Look-ups in named tables: a row name and a column name give one cell, copied from the table.

Loku:
	Vovo	Votopet	Kazu
Gomibi	-23	56	-5
Nafogak	-18	-20	-5
Zirunu	-20	11	2
Rir	-19	-19	-19
Fel	-4	11	-48
Vazapa	-12	-23	-16
Dadize	-11	-8	-28
Ravevi	24	23	-72
Ravubi	-33	3	11
Kuv	-5	-33	-3

Nafogak, Vovo -> -18
Ravevi, Kazu -> -72
Kuv, Votopet -> -33
Zirunu, Votopet -> 11
Kuv, Vovo -> -5
Rir, Kazu -> -19
Ravevi, Votopet -> 23
Vazapa, Vovo -> -12
Vazapa, Votopet -> -23
Nafogak, Kazu -> -5
Vazapa, Kazu -> -16
Ravubi, Vovo -> -33
Nafogak, Votopet -> -20
Which row has the largest Votopet? Gomibi

Table Zarum
|  | Bulu | Pimo | Lito | Betus | Nud | Fer | Nugonu | Vus |
|---|---|---|---|---|---|---|---|---|
| Mutota | 163 | 106 | 190 | 169 | 180 | 181 | 204 | 69 |
| Zonusos | 69 | 247 | 120 | 128 | 150 | 193 | 71 | 111 |
| Foz | 177 | 130 | 167 | 204 | 182 | 115 | 134 | 222 |
| Vom | 196 | 166 | 110 | 105 | 199 | 123 | 202 | 156 |
| Zor | 196 | 143 | 223 | 72 | 167 | 77 | 103 | 182 |
| Faru | 196 | 153 | 202 | 59 | 176 | 97 | 109 | 211 |
| Pata | 175 | 150 | 170 | 63 | 199 | 98 | 133 | 212 |
| Sil | 199 | 96 | 193 | 195 | 155 | 181 | 220 | 122 |
| Vebovas | 95 | 149 | 180 | 143 | 187 | 173 | 184 | 95 |
| Tebas | 193 | 179 | 105 | 84 | 195 | 135 | 230 | 158 |
| Rotame | 172 | 157 | 168 | 90 | 190 | 102 | 126 | 231 |

What is the Nugonu of Tebas in Zarum?
230
What is the Betus of Sil in Zarum?
195
What is the Betus of Foz in Zarum?
204
What is the Fer of Vom in Zarum?
123
What is the Nud of Foz in Zarum?
182
What is the Bulu of Tebas in Zarum?
193
What is the Pimo of Zor in Zarum?
143
What is the Lito of Zonusos in Zarum?
120
What is the Fer of Rotame in Zarum?
102
Row with the largest Bulu: Sil

Table Sib
fields: Kodud, Ruvug
Gez: [86, 253]
Lufodis: [11, 45]
Luf: [63, 96]

What is the Ruvug of Lufodis in Sib?
45
What is the Ruvug of Gez in Sib?
253
What is the Kodud of Gez in Sib?
86
What is the Ruvug of Luf in Sib?
96
What is the Kodud of Luf in Sib?
63
What is the Kodud of Lufodis in Sib?
11
Row with the largest Ruvug: Gez

Zukibof =
	Zavili	Bafen	Bevimob	Liruf	Paf	Muriniv	Tabam	Zub	Benog	Teroze
Lef	107	156	133	129	200	130	170	186	115	150
Dusu	187	110	185	157	120	137	140	62	189	109
Kapek	168	150	123	164	136	175	145	179	149	163
Zeki	75	232	125	151	112	160	127	228	106	217
Gudira	140	186	169	105	110	155	77	152	188	174
Zus	180	182	177	116	75	165	50	107	241	173

What is the Bafen of Zeki in Zukibof? 232
What is the Bafen of Zus in Zukibof? 182
What is the Liruf of Kapek in Zukibof? 164
What is the Bevimob of Dusu in Zukibof? 185
What is the Zub of Lef in Zukibof? 186
What is the Benog of Zus in Zukibof? 241

Luf =
	Dore	Bavite
Dopimi	220	75
Fikado	83	81
Gokibur	63	127
Varenet	115	82
Gozevak	123	75
Mal	69	93
Nupeb	109	88
Gifog	40	135
Tid	176	75
Fipidu	100	70
Lefes	132	98
Vub	170	87
Pubiram	65	111
Gulugu	166	87

Dore of Gulugu = 166
Bavite of Gifog = 135
Dore of Fikado = 83
Dore of Varenet = 115
Bavite of Nupeb = 88
Bavite of Gozevak = 75
Bavite of Tid = 75
Dore of Dopimi = 220
Dore of Gifog = 40
Bavite of Vub = 87
Bavite of Gokibur = 127
Bavite of Gulugu = 87
Dore of Gokibur = 63
Dore of Lefes = 132
Bavite of Dopimi = 75
Bavite of Pubiram = 111

Bemut:
columns: Duda, Dek, Tem, Dunuba, Letasod, Vod, Ved, Rademe, Vof, Fabunug
Nibok: [-472, 491, 435, 434, -39, 212, -455, -481, -323, -298]
Peb: [-69, -536, -311, -94, 20, -8, 172, -230, 437, -473]
Vuvu: [-177, 99, 272, -163, 41, -5, -307, -26, -27, 135]
Gafeser: [-591, 249, 92, -177, -180, 342, 891, 46, -704, 42]
Mezuna: [138, -854, 119, -563, -383, 157, 743, -980, 279, 39]
Dez: [-66, -28, -815, 47, 115, -159, -134, 175, -142, -807]
Der: [945, -416, -330, -709, -220, -162, -569, 405, 196, -414]
Peseb: [260, -325, -700, 423, -882, -3, -45, -341, 316, -431]

Dez, Letasod => 115
Gafeser, Dek => 249
Gafeser, Dunuba => -177
Der, Dek => -416
Gafeser, Ved => 891
Nibok, Vof => -323
Vuvu, Duda => -177
Nibok, Duda => -472
Peseb, Rademe => -341
Mezuna, Duda => 138
Peb, Duda => -69
Vuvu, Ved => -307
Mezuna, Ved => 743
Vuvu, Dunuba => -163
Row with the largest Ved: Gafeser

Guf =
         Nufa  Fakona  Leno  Ketubur   Lom  Satasan  Sofekur  Voremis
Nisutad  6057    7302  5937     5223  4620     5755     5974     7097
Lat      6500    7604   707     7868  1573     6923     5527     6779
Libo     6015    6964  5896     5304  4928     5792     6006     6762

What is the Ketubur of Nisutad in Guf?
5223
What is the Lom of Nisutad in Guf?
4620
What is the Voremis of Libo in Guf?
6762
What is the Leno of Libo in Guf?
5896
What is the Lom of Libo in Guf?
4928
What is the Nufa of Libo in Guf?
6015
What is the Sofekur of Lat in Guf?
5527
What is the Sofekur of Libo in Guf?
6006
What is the Leno of Nisutad in Guf?
5937
What is the Sofekur of Nisutad in Guf?
5974
What is the Voremis of Lat in Guf?
6779
What is the Fakona of Nisutad in Guf?
7302
Which row has the largest Nufa? Lat

